[[-44.9  17.8  24.1  17.6  16.4  16.8  -1.6 -18.2   9.2 -34.5 -27.3  -4.1
    0.6]
 [ 20.2 -41.4  51.3 -28.0  13.4 -27.7  37.1  -0.8   0.9 -66.6  30.2  55.6
   23.6]]
->
[[-44.9  17.8  24.1  17.6  16.4  16.8  -1.6 -18.2   9.2 -34.5 -27.3  -4.1
    0.6]]

[[ 16.2   3.0]
 [ 27.0  74.5]
 [-53.2 -40.5]
 [-21.4 -32.3]
 [ 24.3  20.3]
 [-10.5  23.9]
 [-18.7 -20.3]]
->
[[ 16.2   3.0]
 [-53.2 -40.5]
 [ 24.3  20.3]
 [-18.7 -20.3]]

[[  5.8 -42.8  33.1   8.6]
 [ -7.7  41.3  61.3 -18.5]
 [ -1.0   7.1   8.3  10.1]
 [-44.5  -6.6 -44.4  36.7]
 [-18.3  40.7  66.9  18.1]]
->
[[  5.8 -42.8  33.1   8.6]
 [ -1.0   7.1   8.3  10.1]
 [-18.3  40.7  66.9  18.1]]

[[-35.0 -38.4   4.6  11.9  11.3 -52.1 -38.0 -28.6  69.4 -50.5   7.5  45.6]
 [-40.5 -40.6  21.8   6.5   1.8 -41.1 -42.4 -34.9  37.9 -19.1   4.1  30.2]]
->
[[-35.0 -38.4   4.6  11.9  11.3 -52.1 -38.0 -28.6  69.4 -50.5   7.5  45.6]]

[[ 36.6  22.3  36.9  30.0  40.8]
 [-22.0  10.0  -1.6 -21.9 -17.4]
 [ 23.5 -54.3 -17.4  26.1  44.4]
 [-28.9  51.4  27.8 -32.9 -27.2]
 [ 46.5 -19.7  15.7  43.0  59.5]
 [-27.7  -2.5 -11.5 -26.2 -16.8]
 [ 28.3 -58.2 -16.7  30.8  51.2]
 [  7.3 -42.5 -20.3  10.6  23.2]]
->
[[ 36.6  22.3  36.9  30.0  40.8]
 [ 23.5 -54.3 -17.4  26.1  44.4]
 [ 46.5 -19.7  15.7  43.0  59.5]
 [ 28.3 -58.2 -16.7  30.8  51.2]]

[[-76.6   2.7 -70.5 -54.5 -73.9  61.2]
 [-22.0   4.9  47.5 -41.8 -21.6 -32.8]
 [ 42.0 -40.7  58.9 -57.5  44.8 -65.2]
 [ 51.0 -25.1  45.5  72.7  10.5 -19.9]
 [-26.6  38.3 -79.4  59.2 -18.8 -71.3]
 [-57.8  12.8  77.3  80.0  13.0 -68.8]]
->
[[-76.6   2.7 -70.5 -54.5 -73.9  61.2]
 [ 42.0 -40.7  58.9 -57.5  44.8 -65.2]
 [-26.6  38.3 -79.4  59.2 -18.8 -71.3]]

[[ 22.0 -36.9]
 [ -9.3 -67.0]
 [ 30.7  64.6]
 [ 32.3  77.9]
 [-22.9 -58.2]
 [ 32.0  14.8]
 [-14.1 -39.6]]
->
[[ 22.0 -36.9]
 [ 30.7  64.6]
 [-22.9 -58.2]
 [-14.1 -39.6]]
---
[[ 24.0 -21.3  19.2]
 [  4.3   3.9  74.8]
 [-32.1  11.0 -54.2]
 [-44.8  39.7 -10.8]
 [  8.8   1.2  46.9]
 [-40.2  26.0 -23.4]
 [-40.4  23.8 -29.7]
 [ 47.1 -64.5   0.7]
 [-27.5  31.8  12.6]]
->
[[ 24.0   4.3 -32.1 -44.8   8.8 -40.2 -40.4  47.1 -27.5]
 [-21.3   3.9  11.0  39.7   1.2  26.0  23.8 -64.5  31.8]
 [ 19.2  74.8 -54.2 -10.8  46.9 -23.4 -29.7   0.7  12.6]]

[[ 65.8  76.6   0.6]
 [ 76.7 -70.2  37.8]
 [ 54.1  74.3  17.4]]
->
[[ 65.8  76.7  54.1]
 [ 76.6 -70.2  74.3]
 [  0.6  37.8  17.4]]

[[ 60.4 -60.5]
 [ 31.4 -32.5]
 [-60.7 -61.6]
 [ 61.2 -59.9]
 [ 59.8 -61.4]
 [-42.0  60.1]
 [ 59.4 -55.6]
 [ 61.6 -20.7]
 [-60.5  61.0]
 [ 60.2  61.0]]
->
[[ 60.4  31.4 -60.7  61.2  59.8 -42.0  59.4  61.6 -60.5  60.2]
 [-60.5 -32.5 -61.6 -59.9 -61.4  60.1 -55.6 -20.7  61.0  61.0]]

[[ -2.4  36.8 -18.2 -16.2  21.4]
 [-19.7  -3.8  30.8 -17.5   0.2]
 [ 37.4 -66.7  27.3  46.2   8.6]]
->
[[ -2.4 -19.7  37.4]
 [ 36.8  -3.8 -66.7]
 [-18.2  30.8  27.3]
 [-16.2 -17.5  46.2]
 [ 21.4   0.2   8.6]]

[[-21.2 -16.9  30.5   9.4  32.5  -4.7  33.3 -16.3 -10.8   8.4 -19.9   6.2
   34.5  12.1]
 [ 60.9  27.3  -5.3  -1.0  -4.2 -18.3  -5.1  29.7  -9.4 -12.4  43.3 -15.6
   -3.5 -19.0]
 [-36.7 -12.0  -6.9  -3.4  -5.1  21.9  -6.7  -6.8  19.9   7.4 -28.7  14.2
   -8.5  15.3]]
->
[[-21.2  60.9 -36.7]
 [-16.9  27.3 -12.0]
 [ 30.5  -5.3  -6.9]
 [  9.4  -1.0  -3.4]
 [ 32.5  -4.2  -5.1]
 [ -4.7 -18.3  21.9]
 [ 33.3  -5.1  -6.7]
 [-16.3  29.7  -6.8]
 [-10.8  -9.4  19.9]
 [  8.4 -12.4   7.4]
 [-19.9  43.3 -28.7]
 [  6.2 -15.6  14.2]
 [ 34.5  -3.5  -8.5]
 [ 12.1 -19.0  15.3]]

[[ 14.7 -43.5 -41.9  33.7]
 [ 55.2  -9.9   1.2  26.6]
 [-43.2  19.2  29.2   5.4]
 [ 29.1  52.8   1.2  33.7]
 [ 58.1 -14.4  20.6  30.1]
 [-23.0   3.5 -22.5 -58.4]
 [ 14.7 -14.4  14.1  54.9]
 [-23.0  19.2 -22.5   5.4]
 [ 23.3 -25.6 -35.5 -44.2]
 [ 43.6 -25.6 -18.2  40.8]
 [  8.9  -3.2  -7.4 -69.0]
 [-20.1  17.0 -48.4  12.4]]
->
[[ 14.7  55.2 -43.2  29.1  58.1 -23.0  14.7 -23.0  23.3  43.6   8.9 -20.1]
 [-43.5  -9.9  19.2  52.8 -14.4   3.5 -14.4  19.2 -25.6 -25.6  -3.2  17.0]
 [-41.9   1.2  29.2   1.2  20.6 -22.5  14.1 -22.5 -35.5 -18.2  -7.4 -48.4]
 [ 33.7  26.6   5.4  33.7  30.1 -58.4  54.9   5.4 -44.2  40.8 -69.0  12.4]]

[[  0.2  -3.6  10.4   5.2   0.4  -4.1   3.6 -14.8 -12.8  11.9  22.0  -4.2
    2.3  -2.9]
 [  7.1  -0.9   9.0  17.2 -30.4  22.6  -3.8  -8.2   5.1 -11.5  -4.0  -0.9
   -2.2 -10.8]
 [  1.7  20.3 -11.1 -54.8 -66.4   5.6  24.6  15.7 -33.8  32.5 -19.2  32.1
   15.7  -1.1]
 [  3.5  -2.3   3.9  -5.3   4.0  -4.5   0.5   2.0  -0.7  -1.9   2.3   6.4
   -3.9  -2.4]]
->
[[  0.2   7.1   1.7   3.5]
 [ -3.6  -0.9  20.3  -2.3]
 [ 10.4   9.0 -11.1   3.9]
 [  5.2  17.2 -54.8  -5.3]
 [  0.4 -30.4 -66.4   4.0]
 [ -4.1  22.6   5.6  -4.5]
 [  3.6  -3.8  24.6   0.5]
 [-14.8  -8.2  15.7   2.0]
 [-12.8   5.1 -33.8  -0.7]
 [ 11.9 -11.5  32.5  -1.9]
 [ 22.0  -4.0 -19.2   2.3]
 [ -4.2  -0.9  32.1   6.4]
 [  2.3  -2.2  15.7  -3.9]
 [ -2.9 -10.8  -1.1  -2.4]]
